Below are the code and all the weights of a small trained network. Each question names an input and a class and asks about switching units off, where a switched-off unit gives its printed mean instead of its output.

import numpy as np


def w(rows, s, z=0):
    codes = np.array(rows[::2]) - 128.0
    scale = np.full(codes.shape[1], s)
    scale[-1] = z or s
    return codes * scale


def f(y):
    return y / 2 * (1 + np.tanh(0.7978845608 * (y + 0.044715 * y**3)))


def log_softmax(a):
    a = a - a.max(-1, keepdims=True)
    return a - np.log(np.exp(a).sum(-1, keepdims=True))


def net(x, mask):
    res = np.array(x, float).reshape(1, 7) / 4 @ E
    y = f(res @ A[0][:, :-1].T + A[0][:, -1])
    res = res + np.where(mask, y, B[0][:, -1]) @ B[0][:, :-1]
    return log_softmax(res[-1] @ U[:, :-1].T + U[:, -1])


A, B = {}, {}
E = w([
[25,244,113,66,182,234],'x0',
[63,92,23,131,109,75],'x1',
[85,15,39,8,2,115],'x2',
[102,75,149,228,123,136],'x3',
[244,100,43,97,178,37],'x4',
[196,226,101,118,64,23],'x5',
[39,110,215,126,196,17],'x6',
],0.0059)
A[0] = w([
[79,134,140,2,117,168,166],'n1',
[126,177,150,124,137,144,102],'n2',
[191,197,80,115,152,89,148],'n3',
[94,99,116,175,104,121,254],'n4',
[77,194,174,147,182,143,50],'n5',
[79,124,159,95,81,200,76],'n6',
[166,174,146,160,116,68,132],'n7',
[50,65,188,148,147,67,194],'n8',
[182,63,60,91,58,74,230],'n9',
[52,102,91,101,134,188,128],'n10',
[48,63,192,154,136,68,185],'n11',
[102,147,169,122,201,100,248],'n12',
[56,166,35,82,117,61,155],'n13',
[208,117,149,115,205,157,248],'n14',
[65,152,61,86,115,108,137],'n15',
[69,80,173,142,146,81,162],'n16',
[198,147,106,108,204,60,159],'n17',
[185,91,73,87,76,72,200],'n18',
[102,185,183,120,200,132,168],'n19',
[54,101,84,115,171,168,204],'n20',
[152,68,98,90,98,74,96],'n21',
],0.0098,0.0035)
B[0] = w([
[131,213,86,56,160,92,196],'n1',
[133,114,161,123,100,126,148],'n2',
[98,60,138,143,128,53,187],'n3',
[73,124,136,116,148,163,173],'n4',
[124,73,167,149,80,190,180],'n5',
[141,165,96,53,154,71,170],'n6',
[84,39,126,113,174,96,171],'n7',
[50,43,253,121,135,157,198],'n8',
[159,124,125,240,2,146,244],'n9',
[101,80,81,51,181,165,183],'n10',
[54,74,239,117,136,141,199],'n11',
[97,68,201,142,113,182,187],'n12',
[14,239,76,141,167,108,199],'n13',
[120,136,151,191,172,81,186],'n14',
[60,252,53,125,129,152,174],'n15',
[93,101,196,122,125,148,175],'n16',
[128,36,115,109,196,28,191],'n17',
[154,125,117,225,56,105,221],'n18',
[105,76,197,144,100,165,193],'n19',
[91,63,104,96,146,193,188],'n20',
[185,130,91,192,74,122,187],'n21',
],0.0082,0.011)
U = w([
[241,110,109,149,208,121,117],'0',
[202,206,138,21,46,119,89],'1',
[197,86,43,144,118,38,65],'2',
[131,236,76,188,97,104,208],'3',
[94,153,16,55,155,202,73],'4',
[62,105,168,61,255,105,196],'5',
[122,76,195,197,44,191,146],'6',
[196,168,162,55,146,118,3],'7',
],0.0083,0.0049)

Each question gives the input, the list of numbers given to net, and the class t.
The units are the neurons (one row each of A and B). Each row of codes is followed by its name. A weight is (code - 128) times the scale printed after its matrix; where a second scale follows, it is the last column's (A, B and U).
mask holds one flag per neuron, in row order. A switched-off neuron (its flag False) gives its mean, the last column of its row in B, instead of its output. The means were averaged over made-up inputs and are rounded, as every weight is.
A unit's drop is (log p(t) with every unit on - log p(t) with that unit switched off) / (log p(t) with every unit on - log p(t) with every unit switched off).
The circuit of an input: a set's keep is (log p(t) with only the set's units on - log p(t) with every unit switched off) / (log p(t) with every unit on - log p(t) with every unit switched off). Starting from the 12 units with the biggest drops (on a tie, the unit counted first), units are removed one at a time, each time the one whose removal leaves the highest keep (on an exact tie, the one counted first), for as long as the keep stays at least 0.8.
circuit, biggest first: the units of the circuit, biggest drop first
most important unit: the unit with the biggest drop
top k neurons: the k neurons with the biggest drops, biggest first
drop when u is switched off: that unit's drop, to one decimal
input [8,-6,-6,1,-5,-7,7], class 6: circuit, biggest first	(n5)
input [3,-6,-6,-6,5,-8,6], class 6: top 2 neurons	(n5, n19)
input [2,-8,0,-8,8,-8,-3], class 0: circuit, biggest first	(n8, n11)
input [-7,-8,-8,-1,6,-8,4], class 5: top 3 neurons	(n9, n17, n18)
input [-2,-1,8,5,7,6,6], class 6: top 4 neurons	(n9, n8, n1, n11)
input [-1,0,4,-2,6,-5,-6], class 2: top 3 neurons	(n8, n11, n12)
input [2,3,-5,-7,1,8,-1], class 5: top 3 neurons	(n9, n21, n7)
input [6,-4,3,-7,8,0,-6], class 2: top 3 neurons	(n3, n17, n4)
input [3,-6,3,4,-8,7,3], class 5: top 3 neurons	(n9, n18, n6)
input [0,6,-4,6,-1,-7,0], class 5: top 4 neurons	(n9, n18, n21, n10)
input [0,4,8,-6,2,-2,5], class 3: drop when n9 is switched off	0.2
input [-3,-6,5,-3,-2,-5,3], class 5: drop when n9 is switched off	0.3
input [0,0,6,-1,1,3,5], class 3: drop when n13 is switched off	0.2
input [1,2,7,4,2,-5,-2], class 4: most important unit	n10
